Below is a small trained network, with its code and all its weights. Each question gives an input and a target symbol and asks what happens when units are switched off, that is, made to give their printed mean instead of their output.

import numpy as np


def w(rows, s, z=0):
    codes = np.array(rows[::2]) - 128.0
    scale = np.full(codes.shape[1], s)
    scale[-1] = z or s
    return codes * scale


def norm(h):
    return h / np.sqrt((h * h).mean(-1, keepdims=True) + 1e-5)


def f(y):
    return np.maximum(y, 0)


def softmax(a):
    e = np.exp(a - a.max(-1, keepdims=True))
    return e / e.sum(-1, keepdims=True)


def log_softmax(a):
    a = a - a.max(-1, keepdims=True)
    return a - np.log(np.exp(a).sum(-1, keepdims=True))


def net(x, mask):
    ids = ['ΞΣΦΨαεζηθ'.index(c) for c in x.split()]
    T = len(ids)
    res = E[ids] + P[:T]
    u = 0
    for l in range(2):
        r = norm(res)
        for j in range(2):
            rows = slice(2 * j, 2 * j + 2)
            q, k, v = (r @ M[l][rows].T for M in (Q, K, V))
            z = softmax(np.where(np.tri(T) > 0, q @ k.T / 2**0.5, -1e9)) @ v
            o = O[l][rows]
            res = res + np.where(mask[u + j], z, o[:, -1]) @ o[:, :-1]
        u += 2
        y = f(norm(res) @ A[l][:, :-1].T + A[l][:, -1])
        res = res + np.where(mask[u : u + 16], y, B[l][:, -1]) @ B[l][:, :-1]
        u += 16
    return log_softmax(norm(res)[-1] @ U[:, :-1].T + U[:, -1])


Q, K, V, O, A, B = {}, {}, {}, {}, {}, {}
E = w([
[101,144,188,126,131,82,224,53],'Ξ',
[74,188,117,164,121,104,165,106],'Σ',
[94,35,127,126,106,146,190,105],'Φ',
[54,126,60,213,167,166,88,43],'Ψ',
[115,121,174,134,62,217,255,97],'α',
[37,124,152,174,15,128,140,145],'ε',
[38,52,108,174,83,243,149,142],'ζ',
[183,110,166,121,141,109,39,193],'η',
[39,174,137,61,133,198,160,75],'θ',
],0.0028)
P = w([
[252,62,131,108,193,105,99,54],'0',
[22,168,141,72,112,111,125,157],'1',
[47,186,153,125,128,146,147,133],'2',
[76,185,172,150,143,173,181,134],'3',
[94,169,185,171,136,199,210,124],'4',
[99,166,195,201,155,199,236,114],'5',
],0.002)
Q[0] = w([
[171,99,31,154,198,75,45,93],'L0H0',
[53,181,253,107,69,196,154,209],'L0H0',
[159,145,129,104,188,177,128,143],'L0H1',
[127,135,165,199,129,165,147,135],'L0H1',
],0.0054)
K[0] = w([
[24,118,21,148,93,116,191,49],'L0H0',
[254,78,191,86,152,105,31,182],'L0H0',
[140,107,120,150,68,88,90,107],'L0H1',
[162,121,170,121,117,112,70,138],'L0H1',
],0.0052)
V[0] = w([
[114,147,148,214,78,165,136,178],'L0H0',
[65,119,124,128,138,181,195,71],'L0H0',
[113,79,107,217,115,114,194,105],'L0H1',
[53,138,78,120,84,137,189,1],'L0H1',
],0.0032)
O[0] = w([
[121,115,115,33,129,150,113,211,63],'L0H0',
[28,158,248,136,106,170,107,111,185],'L0H0',
[171,127,56,71,40,107,68,71,131],'L0H1',
[64,161,76,4,118,1,75,204,254],'L0H1',
],0.0027,0.0036)
A[0] = w([
[117,211,158,152,71,112,144,120,58],'L0N0',
[161,162,37,68,150,141,129,93,37],'L0N1',
[95,120,143,138,54,74,163,159,46],'L0N2',
[74,131,161,151,93,184,153,150,61],'L0N3',
[110,146,131,114,124,116,1,166,113],'L0N4',
[156,79,113,115,167,76,171,121,73],'L0N5',
[146,167,77,240,159,143,149,177,107],'L0N6',
[109,93,14,143,93,108,146,175,36],'L0N7',
[131,209,31,164,197,97,160,132,2],'L0N8',
[133,132,75,135,113,99,72,78,62],'L0N9',
[131,107,148,116,148,111,116,120,26],'L0N10',
[196,155,133,199,87,94,169,128,126],'L0N11',
[78,148,93,179,103,41,128,165,143],'L0N12',
[117,113,92,127,94,119,212,160,101],'L0N13',
[115,183,119,4,143,151,111,174,104],'L0N14',
[107,129,122,156,50,128,108,127,66],'L0N15',
],0.0037,0.0025)
B[0] = w([
[155,31,92,136,195,111,98,126,210],'L0N0',
[97,234,88,212,142,123,133,169,138],'L0N1',
[121,170,117,150,252,184,60,117,182],'L0N2',
[177,162,131,123,204,73,48,97,232],'L0N3',
[174,65,139,169,226,95,163,188,174],'L0N4',
[187,141,90,94,155,64,135,67,135],'L0N5',
[107,120,176,67,40,216,125,197,161],'L0N6',
[116,130,58,55,120,165,3,171,137],'L0N7',
[181,168,222,112,63,35,74,219,138],'L0N8',
[154,172,147,158,74,154,155,213,140],'L0N9',
[140,151,154,160,79,111,111,114,128],'L0N10',
[101,165,133,34,205,142,131,81,152],'L0N11',
[161,128,193,21,116,218,137,133,213],'L0N12',
[139,207,77,93,194,93,67,165,179],'L0N13',
[214,90,145,227,203,84,126,181,253],'L0N14',
[165,129,128,104,232,129,170,121,155],'L0N15',
],0.0028,0.0026)
Q[1] = w([
[152,77,34,142,62,125,106,143],'L1H0',
[127,80,78,142,57,66,89,77],'L1H0',
[169,93,96,195,46,134,122,110],'L1H1',
[136,83,255,105,139,173,161,98],'L1H1',
],0.008)
K[1] = w([
[20,163,68,88,153,120,164,123],'L1H0',
[57,195,155,93,149,77,146,107],'L1H0',
[48,132,118,101,139,145,80,120],'L1H1',
[164,101,125,101,86,56,77,2],'L1H1',
],0.008)
V[1] = w([
[103,253,176,85,131,187,156,139],'L1H0',
[147,180,103,73,114,76,84,177],'L1H0',
[64,121,106,131,178,189,56,153],'L1H1',
[133,198,46,217,171,85,111,78],'L1H1',
],0.0045)
O[1] = w([
[68,1,95,66,228,122,200,139,254],'L1H0',
[178,73,76,225,174,98,116,130,55],'L1H0',
[133,129,234,125,100,91,200,239,81],'L1H1',
[29,253,49,187,140,122,196,182,102],'L1H1',
],0.0035,0.00059)
A[1] = w([
[148,139,118,116,92,170,155,120,76],'L1N0',
[156,161,96,124,83,131,66,72,101],'L1N1',
[125,50,3,156,154,52,183,139,4],'L1N2',
[98,97,131,105,133,121,56,116,165],'L1N3',
[81,96,151,119,136,77,168,134,66],'L1N4',
[157,161,212,123,97,113,100,107,93],'L1N5',
[103,140,31,119,170,112,141,73,51],'L1N6',
[103,168,165,104,103,134,131,102,92],'L1N7',
[165,70,161,209,146,2,79,169,60],'L1N8',
[164,151,111,119,116,139,141,178,88],'L1N9',
[172,82,105,146,114,179,95,147,149],'L1N10',
[68,121,115,154,132,174,108,94,86],'L1N11',
[152,59,151,77,103,138,115,42,148],'L1N12',
[79,58,136,117,129,137,192,169,79],'L1N13',
[111,110,134,149,125,190,113,176,120],'L1N14',
[133,145,118,136,78,180,178,118,41],'L1N15',
],0.006,0.0035)
B[1] = w([
[178,125,128,156,138,149,164,125,141],'L1N0',
[99,57,186,157,155,93,139,119,182],'L1N1',
[86,33,2,175,88,213,49,168,159],'L1N2',
[162,160,115,120,108,177,159,92,252],'L1N3',
[123,70,161,143,104,156,175,97,221],'L1N4',
[129,76,74,120,91,107,144,177,185],'L1N5',
[167,134,110,69,102,69,181,180,167],'L1N6',
[153,84,93,154,122,132,124,104,188],'L1N7',
[210,125,159,177,251,146,141,153,179],'L1N8',
[128,127,157,136,132,189,142,87,160],'L1N9',
[78,149,123,132,157,63,158,140,179],'L1N10',
[189,103,148,134,102,65,112,124,169],'L1N11',
[106,206,119,121,162,154,89,179,243],'L1N12',
[60,76,177,131,112,95,161,115,235],'L1N13',
[138,139,115,131,145,104,121,62,160],'L1N14',
[171,152,114,152,106,197,190,122,141],'L1N15',
],0.0057,0.003)
U = w([
[170,150,92,56,125,3,157,75,22],'Ξ',
[163,118,182,91,21,117,99,213,151],'Σ',
[109,63,3,142,127,135,114,158,167],'Φ',
[131,115,147,199,84,83,49,33,249],'Ψ',
[183,122,108,145,80,205,195,79,26],'α',
[113,162,126,44,162,191,43,110,140],'ε',
[40,64,192,104,142,111,185,111,185],'ζ',
[213,88,174,193,214,108,113,176,81],'η',
[56,226,116,198,99,103,136,177,132],'θ',
],0.0076,0.0015)

Each question gives the input, a string of symbols that net reads in full, and the target symbol t.
The units are the heads (2 rows each of Q, K, V and O) and the neurons (one row each of A and B). Each row of codes is followed by its name. A weight is (code - 128) times the scale printed after its matrix; where a second scale follows, it is the last column's (O, A, B and U).
mask holds one flag per unit, layer by layer, with each layer's heads first. A switched-off unit (its flag False) gives its mean, the last column of its rows in O or B, instead of its output. The means were averaged over made-up inputs and are rounded, as every weight is.
A unit's drop is (log p(t) with every unit on - log p(t) with that unit switched off) / (log p(t) with every unit on - log p(t) with every unit switched off).
The circuit of an input: a set's keep is (log p(t) with only the set's units on - log p(t) with every unit switched off) / (log p(t) with every unit on - log p(t) with every unit switched off). Starting from the 12 units with the biggest drops (on a tie, the unit counted first), units are removed one at a time, each time the one whose removal leaves the highest keep (on an exact tie, the one counted first), for as long as the keep stays at least 0.8.
circuit, biggest first: the units of the circuit, biggest drop first
most important unit: the unit with the biggest drop
top k neurons: the k neurons with the biggest drops, biggest first
top k neurons in layer l: the k neurons of layer l with the biggest drops, biggest first
which heads matter: for each layer, one digit per head in row order, 1 if its drop is at least 0.15 and else 0, layers parted by /
input ε Ψ θ Ψ θ, target η: which heads matter	00 / 10
input Ξ ζ θ, target Ξ: circuit, biggest first	(L1N6; L1H1; L1N11)
input ζ ε ε, target Σ: most important unit	L1H0
input Φ ζ Ψ ε α ζ, target Ψ: which heads matter	00 / 10
input ε η Φ, target Φ: top 2 neurons	(L1N2; L0N14)
input ζ θ α, target Σ: circuit, biggest first	(L1H0; L1N5)
input ζ θ α θ α, target Σ: circuit, biggest first	(L1H0; L1N5; L1H1)
input Ψ α ε α Ψ, target θ: which heads matter	00 / 11
input α θ ζ η Φ, target Φ: which heads matter	10 / 00
input Ξ θ θ ε, target Ξ: which heads matter	00 / 01
input Σ θ θ θ Φ Ψ, target Φ: circuit, biggest first	(L1H0; L1N2; L0H1; L1N6)
input α ε θ ε Σ, target ε: which heads matter	00 / 01
input α θ η η, target ε: which heads matter	01 / 01
input Ξ η θ α, target α: which heads matter	11 / 10
input α η θ ε, target ε: most important unit	L0H0
input ε η α Ξ Ξ Σ, target Σ: top 4 neurons	(L0N8; L0N6; L0N13; L1N5)
input α θ α α, target ε: circuit, biggest first	(L1H1; L1N12)
input Φ θ θ, target Ψ: which heads matter	00 / 11
input Ψ θ θ Ψ θ, target θ: which heads matter	00 / 01
input Φ θ α θ α, target Ψ: most important unit	L1H0
input ε θ α θ θ α, target η: which heads matter	00 / 10
input Φ θ Σ η Ξ, target Ξ: which heads matter	01 / 00
input ζ ε η η, target Σ: top 4 neurons in layer 0	(L0N6; L0N4; L0N3; L0N13)
